Here is a tiny trained network, its code and every weight. The questions are about switching its units off for an input and a target symbol, where a switched-off unit gives its printed mean instead of its output.

import numpy as np


def w(rows, s, z=0):
    codes = np.array(rows[::2]) - 128.0
    scale = np.full(codes.shape[1], s)
    scale[-1] = z or s
    return codes * scale


def f(y):
    return y / 2 * (1 + np.tanh(0.7978845608 * (y + 0.044715 * y**3)))


def softmax(a):
    e = np.exp(a - a.max(-1, keepdims=True))
    return e / e.sum(-1, keepdims=True)


def log_softmax(a):
    a = a - a.max(-1, keepdims=True)
    return a - np.log(np.exp(a).sum(-1, keepdims=True))


def net(x, mask):
    ids = ['ΛΠΣΩβεζηθμφ'.index(c) for c in x.split()]
    T = len(ids)
    res = E[ids] + P[:T]
    u = 0
    for l in range(3):
        q, k, v = (res @ M[l].T for M in (Q, K, V))
        z = softmax(np.where(np.tri(T) > 0, q @ k.T / 3**0.5, -1e9)) @ v
        res = res + np.where(mask[u], z, O[l][:, -1]) @ O[l][:, :-1]
        u += 1
        y = f(res @ A[l][:, :-1].T + A[l][:, -1])
        res = res + np.where(mask[u : u + 4], y, B[l][:, -1]) @ B[l][:, :-1]
        u += 4
    return log_softmax(res[-1] @ U[:, :-1].T + U[:, -1])


Q, K, V, O, A, B = {}, {}, {}, {}, {}, {}
E = w([
[158,90,50,194],'Λ',
[126,72,82,186],'Π',
[199,122,88,140],'Σ',
[81,159,119,161],'Ω',
[108,157,131,149],'β',
[194,253,122,142],'ε',
[83,93,174,133],'ζ',
[95,149,123,167],'η',
[91,145,144,145],'θ',
[79,137,156,142],'μ',
[164,117,158,98],'φ',
],0.025)
P = w([
[92,179,255,240],'0',
[132,150,200,200],'1',
[133,134,174,169],'2',
[135,131,158,143],'3',
[140,129,136,126],'4',
[137,119,121,110],'5',
[142,111,109,96],'6',
[142,112,96,89],'7',
[141,104,86,81],'8',
[137,96,79,71],'9',
[141,88,77,65],'10',
[135,74,78,61],'11',
],0.0083)
Q[0] = w([
[119,56,190,153],'L0H1',
[159,74,161,107],'L0H1',
[252,123,156,103],'L0H1',
],0.012)
K[0] = w([
[31,144,134,104],'L0H1',
[226,119,213,168],'L0H1',
[178,254,126,58],'L0H1',
],0.0084)
V[0] = w([
[124,216,74,77],'L0H1',
[105,196,50,199],'L0H1',
[178,80,38,254],'L0H1',
],0.0053)
O[0] = w([
[106,189,179,152,49],'L0H1',
[102,174,206,183,174],'L0H1',
[73,108,233,2,252],'L0H1',
],0.0064,0.0019)
A[0] = w([
[131,52,123,91,99],'L0N1',
[90,124,254,53,181],'L0N2',
[178,118,84,219,3],'L0N3',
[67,143,109,103,242],'L0N4',
],0.012,0.0053)
B[0] = w([
[195,159,2,49,180],'L0N1',
[110,192,112,224,254],'L0N2',
[23,190,96,203,148],'L0N3',
[115,47,3,171,182],'L0N4',
],0.0073,0.0066)
Q[1] = w([
[166,201,135,78],'L1H1',
[152,64,254,109],'L1H1',
[97,150,115,134],'L1H1',
],0.0076)
K[1] = w([
[252,156,184,165],'L1H1',
[86,133,187,59],'L1H1',
[103,209,50,149],'L1H1',
],0.0038)
V[1] = w([
[40,21,128,134],'L1H1',
[179,216,88,57],'L1H1',
[56,179,125,2],'L1H1',
],0.0077)
O[1] = w([
[112,191,168,169,104],'L1H1',
[199,83,254,116,83],'L1H1',
[114,128,238,98,1],'L1H1',
],0.0092,0.0072)
A[1] = w([
[40,177,93,133,112],'L1N1',
[172,73,157,12,3],'L1N2',
[80,105,193,87,101],'L1N3',
[145,206,137,110,35],'L1N4',
],0.011,0.0042)
B[1] = w([
[198,66,180,100,254],'L1N1',
[23,53,203,10,152],'L1N2',
[84,138,199,110,121],'L1N3',
[145,178,135,123,125],'L1N4',
],0.012,0.0093)
Q[2] = w([
[239,159,207,172],'L2H1',
[208,99,91,168],'L2H1',
[145,134,2,120],'L2H1',
],0.0072)
K[2] = w([
[111,158,129,164],'L2H1',
[234,254,193,159],'L2H1',
[173,190,96,134],'L2H1',
],0.0085)
V[2] = w([
[124,19,237,181],'L2H1',
[31,59,82,3],'L2H1',
[128,130,25,109],'L2H1',
],0.0049)
O[2] = w([
[179,160,53,117,66],'L2H1',
[196,53,91,216,1],'L2H1',
[254,253,161,118,177],'L2H1',
],0.0073,0.0062)
A[2] = w([
[196,78,60,116,1],'L2N1',
[117,216,68,229,237],'L2N2',
[2,6,98,138,125],'L2N3',
[87,81,121,30,62],'L2N4',
],0.0083,0.0037)
B[2] = w([
[92,199,191,89,254],'L2N1',
[123,4,209,167,234],'L2N2',
[223,152,151,147,239],'L2N3',
[56,132,200,145,207],'L2N4',
],0.012,0.0049)
U = w([
[210,51,109,240,225],'Λ',
[171,145,36,68,254],'Π',
[13,2,81,27,153],'Σ',
[119,57,179,98,44],'Ω',
[86,115,137,145,83],'β',
[141,190,178,185,75],'ε',
[100,107,135,149,80],'ζ',
[107,105,144,148,64],'η',
[110,112,139,150,64],'θ',
[112,99,138,145,56],'μ',
[33,111,139,172,126],'φ',
],0.0074,0.0075)

Each question gives the input, a string of symbols that net reads in full, and the target symbol t.
The units are the heads (3 rows each of Q, K, V and O) and the neurons (one row each of A and B). Each row of codes is followed by its name. A weight is (code - 128) times the scale printed after its matrix; where a second scale follows, it is the last column's (O, A, B and U).
mask holds one flag per unit, layer by layer, with each layer's heads first. A switched-off unit (its flag False) gives its mean, the last column of its rows in O or B, instead of its output. The means were averaged over made-up inputs and are rounded, as every weight is.
A unit's drop is (log p(t) with every unit on - log p(t) with that unit switched off) / (log p(t) with every unit on - log p(t) with every unit switched off).
The circuit of an input: a set's keep is (log p(t) with only the set's units on - log p(t) with every unit switched off) / (log p(t) with every unit on - log p(t) with every unit switched off). Starting from the 12 units with the biggest drops (on a tie, the unit counted first), units are removed one at a time, each time the one whose removal leaves the highest keep (on an exact tie, the one counted first), for as long as the keep stays at least 0.8.
units of the circuit, in order: the units of the circuit, biggest drop first
unit that matters most: the unit with the biggest drop
top k neurons: the k neurons with the biggest drops, biggest first
top k neurons in layer l: the k neurons of layer l with the biggest drops, biggest first
drop when u is switched off: that unit's drop, to one decimal
input θ Σ Σ, target Π: unit that matters most -> L0H1
input Σ Σ Ω μ μ φ Π Π, target Π: units of the circuit, in order -> [L0N2, L2N2]
input φ Π φ θ ζ φ Ω Π, target Π: units of the circuit, in order -> [L0N1, L2N1, L0H1]
input φ Π φ Π ζ Π φ Λ θ, target Λ: units of the circuit, in order -> [L0N2, L0H1, L2N1, L2H1]
input φ Ω Ω φ, target Π: units of the circuit, in order -> [L0H1, L2N2]
input Λ Σ ζ Ω Ω φ, target Λ: top 3 neurons -> [L0N2, L2N2, L1N1]
input Π φ Π β, target Λ: top 4 neurons -> [L0N2, L2N1, L0N4, L2N4]
input Σ Π η ζ Λ η Ω Σ φ φ φ, target Σ: units of the circuit, in order -> [L0H1, L1N2, L1H1, L0N1]
input φ φ μ Λ β Λ φ, target Σ: top 2 neurons -> [L1N2, L0N2]
input β Π μ Λ θ, target Λ: top 3 neurons in layer 0 -> [L0N2, L0N4, L0N1]
input Σ φ ζ φ Σ Σ Σ Π Σ, target Ω: top 4 neurons -> [L1N2, L0N2, L2N3, L0N4]
input Π Λ Σ ζ Ω Σ φ φ Σ, target Σ: top 2 neurons -> [L0N2, L1N2]
input Σ β ζ Λ φ φ φ η ε, target ε: top 2 neurons -> [L1N4, L1N1]
input Σ η Σ φ φ Ω θ η η ζ μ ζ, target Π: top 3 neurons -> [L0N1, L2N2, L1N1]
input Π Π Σ μ φ, target Λ: top 4 neurons -> [L0N2, L1N1, L2N2, L1N2]
input Σ β Ω Σ Π ζ Σ ζ ζ ε, target ε: top 2 neurons in layer 0 -> [L0N1, L0N4]
input Λ Σ φ Ω, target Λ: top neuron -> [L0N4]
input φ Σ ζ β, target Λ: top 2 neurons -> [L2N1, L2N4]
input φ Σ η Ω ζ Ω φ φ φ Ω Σ Σ, target Σ: top 2 neurons in layer 2 -> [L2N3, L2N4]
input Σ Ω η, target Λ: unit that matters most -> L2N1
input Π Π Σ Π Λ μ, target Λ: top 2 neurons in layer 2 -> [L2N1, L2N4]
input θ φ φ φ Ω φ, target Ω: top 3 neurons -> [L1N2, L0N2, L2N3]
input Σ μ Σ, target Π: top 3 neurons -> [L0N2, L0N1, L0N4]
input Σ φ η Λ ζ φ Σ φ Σ β θ Σ, target Ω: top 3 neurons in layer 0 -> [L0N2, L0N4, L0N1]
input Σ ζ Σ Ω, target Λ: top 2 neurons in layer 0 -> [L0N1, L0N4]
input Ω Π θ Σ φ φ, target Π: top 2 neurons in layer 2 -> [L2N2, L2N4]
input Σ β ζ Π φ Ω φ φ Σ φ, target Ω: drop when L2N4 is switched off -> 0.5
input φ φ φ ζ Σ φ β η, target Λ: drop when L1H1 is switched off -> 0.2
input Π Σ Σ ζ, target Λ: drop when L2N1 is switched off -> 0.1
